Below are the code and all the weights of a small trained network. Each question names an input and a target symbol and asks about switching units off, where a switched-off unit gives its printed mean instead of its output.

import numpy as np


def w(rows, s, z=0):
    codes = np.array(rows[::2]) - 128.0
    scale = np.full(codes.shape[1], s)
    scale[-1] = z or s
    return codes * scale


def f(y):
    return y / 2 * (1 + np.tanh(0.7978845608 * (y + 0.044715 * y**3)))


def softmax(a):
    e = np.exp(a - a.max(-1, keepdims=True))
    return e / e.sum(-1, keepdims=True)


def log_softmax(a):
    a = a - a.max(-1, keepdims=True)
    return a - np.log(np.exp(a).sum(-1, keepdims=True))


def net(x, mask):
    ids = ['ΘΞΠΣΦΨγεζλμτ'.index(c) for c in x.split()]
    T = len(ids)
    res = E[ids] + P[:T]
    u = 0
    for l in range(3):
        q, k, v = (res @ M[l].T for M in (Q, K, V))
        z = softmax(np.where(np.tri(T) > 0, q @ k.T / 3**0.5, -1e9)) @ v
        res = res + np.where(mask[u], z, O[l][:, -1]) @ O[l][:, :-1]
        u += 1
        y = f(res @ A[l][:, :-1].T + A[l][:, -1])
        res = res + np.where(mask[u : u + 4], y, B[l][:, -1]) @ B[l][:, :-1]
        u += 4
    return log_softmax(res[-1] @ U[:, :-1].T + U[:, -1])


Q, K, V, O, A, B = {}, {}, {}, {}, {}, {}
E = w([
[109,165,242,157],'Θ',
[163,29,142,31],'Ξ',
[165,185,76,39],'Π',
[246,109,85,221],'Σ',
[122,126,63,52],'Φ',
[216,154,142,14],'Ψ',
[117,62,56,70],'γ',
[42,53,149,86],'ε',
[76,198,234,118],'ζ',
[68,77,253,167],'λ',
[99,174,205,77],'μ',
[109,123,226,77],'τ',
],0.0049)
P = w([
[128,100,39,168],'0',
[175,10,180,66],'1',
[165,9,180,67],'2',
[156,7,178,76],'3',
[137,16,174,70],'4',
[115,28,179,81],'5',
[90,39,177,85],'6',
[95,33,188,74],'7',
[66,27,186,79],'8',
[46,2,141,55],'9',
],0.0029)
Q[0] = w([
[123,14,98,202],'0.h0',
[88,249,136,227],'0.h0',
[144,226,60,143],'0.h0',
],0.019)
K[0] = w([
[213,46,120,167],'0.h0',
[49,64,145,6],'0.h0',
[130,124,227,50],'0.h0',
],0.019)
V[0] = w([
[203,255,212,152],'0.h0',
[114,177,96,250],'0.h0',
[71,78,211,201],'0.h0',
],0.0093)
O[0] = w([
[12,122,141,135,4],'0.h0',
[79,97,46,172,11],'0.h0',
[126,77,169,203,192],'0.h0',
],0.011,0.002)
A[0] = w([
[146,127,255,62,255],'0.n0',
[194,112,148,183,81],'0.n1',
[97,74,40,133,158],'0.n2',
[44,129,121,95,56],'0.n3',
],0.0098,0.00088)
B[0] = w([
[99,47,94,104,254],'0.n0',
[176,122,72,145,141],'0.n1',
[121,84,111,94,123],'0.n2',
[152,178,245,116,126],'0.n3',
],0.012,0.0075)
Q[1] = w([
[253,33,25,94],'1.h0',
[166,188,77,98],'1.h0',
[237,137,122,117],'1.h0',
],0.013)
K[1] = w([
[182,145,50,249],'1.h0',
[169,94,101,100],'1.h0',
[185,77,122,168],'1.h0',
],0.017)
V[1] = w([
[150,20,172,101],'1.h0',
[123,20,170,80],'1.h0',
[255,96,175,229],'1.h0',
],0.0085)
O[1] = w([
[39,162,58,76,253],'1.h0',
[36,163,90,46,249],'1.h0',
[104,130,2,216,171],'1.h0',
],0.0076,0.0051)
A[1] = w([
[182,1,98,85,82],'1.n0',
[179,35,112,94,65],'1.n1',
[217,62,180,226,82],'1.n2',
[41,55,149,137,2],'1.n3',
],0.0068,0.0018)
B[1] = w([
[89,247,80,123,253],'1.n0',
[114,210,93,119,192],'1.n1',
[123,53,101,96,112],'1.n2',
[83,254,163,96,222],'1.n3',
],0.0058,0.0056)
Q[2] = w([
[72,85,42,119],'2.h0',
[14,129,4,2],'2.h0',
[95,170,182,130],'2.h0',
],0.014)
K[2] = w([
[164,76,104,126],'2.h0',
[249,78,135,229],'2.h0',
[134,189,168,155],'2.h0',
],0.018)
V[2] = w([
[250,177,55,34],'2.h0',
[183,154,244,58],'2.h0',
[57,34,82,24],'2.h0',
],0.015)
O[2] = w([
[54,75,179,239,176],'2.h0',
[167,8,145,127,1],'2.h0',
[96,113,3,149,180],'2.h0',
],0.015)
A[2] = w([
[188,198,130,66,195],'2.n0',
[87,122,127,206,196],'2.n1',
[133,8,68,151,253],'2.n2',
[167,14,112,77,247],'2.n3',
],0.012,0.00041)
B[2] = w([
[218,85,138,138,193],'2.n0',
[160,56,128,151,251],'2.n1',
[99,136,130,8,189],'2.n2',
[129,218,185,242,195],'2.n3',
],0.014,0.028)
U = w([
[93,185,65,210,195],'Θ',
[84,254,158,128,178],'Ξ',
[142,86,139,186,5],'Π',
[133,132,131,130,106],'Σ',
[117,151,68,78,100],'Φ',
[106,132,197,148,26],'Ψ',
[172,97,111,99,186],'γ',
[170,182,56,127,57],'ε',
[107,123,145,84,160],'ζ',
[174,149,165,174,112],'λ',
[126,85,76,124,65],'μ',
[139,63,144,115,158],'τ',
],0.0043,0.0032)

Each question gives the input, a string of symbols that net reads in full, and the target symbol t.
The units are the heads (3 rows each of Q, K, V and O) and the neurons (one row each of A and B). Each row of codes is followed by its name. A weight is (code - 128) times the scale printed after its matrix; where a second scale follows, it is the last column's (O, A, B and U).
mask holds one flag per unit, layer by layer, with each layer's heads first. A switched-off unit (its flag False) gives its mean, the last column of its rows in O or B, instead of its output. The means were averaged over made-up inputs and are rounded, as every weight is.
A unit's drop is (log p(t) with every unit on - log p(t) with that unit switched off) / (log p(t) with every unit on - log p(t) with every unit switched off).
The circuit of an input: a set's keep is (log p(t) with only the set's units on - log p(t) with every unit switched off) / (log p(t) with every unit on - log p(t) with every unit switched off). Starting from the 12 units with the biggest drops (on a tie, the unit counted first), units are removed one at a time, each time the one whose removal leaves the highest keep (on an exact tie, the one counted first), for as long as the keep stays at least 0.8.
circuit, biggest first: the units of the circuit, biggest drop first
most important unit: the unit with the biggest drop
k most important neurons: the k neurons with the biggest drops, biggest first
top k neurons in layer l: the k neurons of layer l with the biggest drops, biggest first
input ε ε μ ε ε μ μ Σ, target Θ: circuit, biggest first -> [1.h0; 2.h0]
input λ ε τ μ ε ε γ γ ζ τ, target ε: circuit, biggest first -> [2.h0; 2.n0; 0.h0; 1.h0]
input Ψ Ξ λ ε μ μ Ξ Ξ, target ζ: circuit, biggest first -> [2.n2; 0.h0; 2.h0; 1.h0]
input ε ε ε Π, target Θ: circuit, biggest first -> [2.h0; 1.h0]
input λ μ Ψ τ ε λ, target ε: circuit, biggest first -> [2.h0; 2.n0; 0.h0; 1.h0]
input Ψ μ μ ε ζ ε γ ε τ ε, target ζ: circuit, biggest first -> [2.n2; 0.h0; 2.h0; 1.h0]
input ζ γ ε, target λ: most important unit -> 1.h0
input γ Θ Φ Θ Θ μ ζ Θ, target Π: circuit, biggest first -> [2.h0; 0.n0; 0.h0; 2.n1]
input Π ε Π Θ ε Π μ Φ Ξ, target Ψ: 2 most important neurons -> [2.n3; 0.n0]
input Ξ μ ε, target μ: 3 most important neurons -> [2.n1; 2.n2; 2.n3]
input ε Φ μ λ τ γ, target Θ: circuit, biggest first -> [0.h0; 1.h0; 2.h0]
input ε Θ Σ Σ, target Θ: circuit, biggest first -> [2.h0; 1.h0]
input ζ μ Σ τ ε μ ζ ε ε ζ, target Ξ: circuit, biggest first -> [0.n0; 1.h0; 2.h0]
input ζ ε ε ε Θ ζ μ ζ μ λ, target λ: most important neuron -> [0.n0]
input ε Φ λ Φ Φ ε Ψ, target Θ: circuit, biggest first -> [0.h0; 2.h0; 1.h0]
input ε Θ ε ε Ψ Φ Σ μ ε, target Ξ: 2 most important neurons -> [0.n0; 0.n1]
input Π ε μ μ μ γ, target Ψ: 3 most important neurons -> [2.n3; 0.n0; 2.n2]
input ε λ ε μ, target Θ: circuit, biggest first -> [0.h0; 1.h0; 2.h0]
input ε λ Ξ μ μ τ Σ Σ γ Ξ, target Θ: circuit, biggest first -> [1.h0; 2.h0]
input ε γ Φ τ μ ζ, target Θ: most important neuron -> [0.n0]
input Φ Π λ, target τ: 3 most important neurons -> [0.n0; 2.n2; 2.n1]
input μ Π Θ ζ μ Π ζ, target Ξ: 2 most important neurons -> [2.n3; 2.n1]
input Θ μ μ μ Ψ Φ τ λ, target γ: top 2 neurons in layer 2 -> [2.n0; 2.n3]
input ε ζ ε ζ ε Φ ε Θ Ξ λ, target Θ: top 2 neurons in layer 2 -> [2.n2; 2.n0]
input μ ζ ε Ξ ε τ ε γ, target Ξ: 2 most important neurons -> [2.n3; 2.n1]
input λ μ ε ζ μ Π ε, target ε: circuit, biggest first -> [2.h0; 2.n0; 0.h0]
input ε ε ε ζ ε μ ε γ μ ε, target Θ: 2 most important neurons -> [2.n2; 2.n0]
input ε λ Ψ ε Θ, target Θ: 2 most important neurons -> [2.n2; 2.n0]
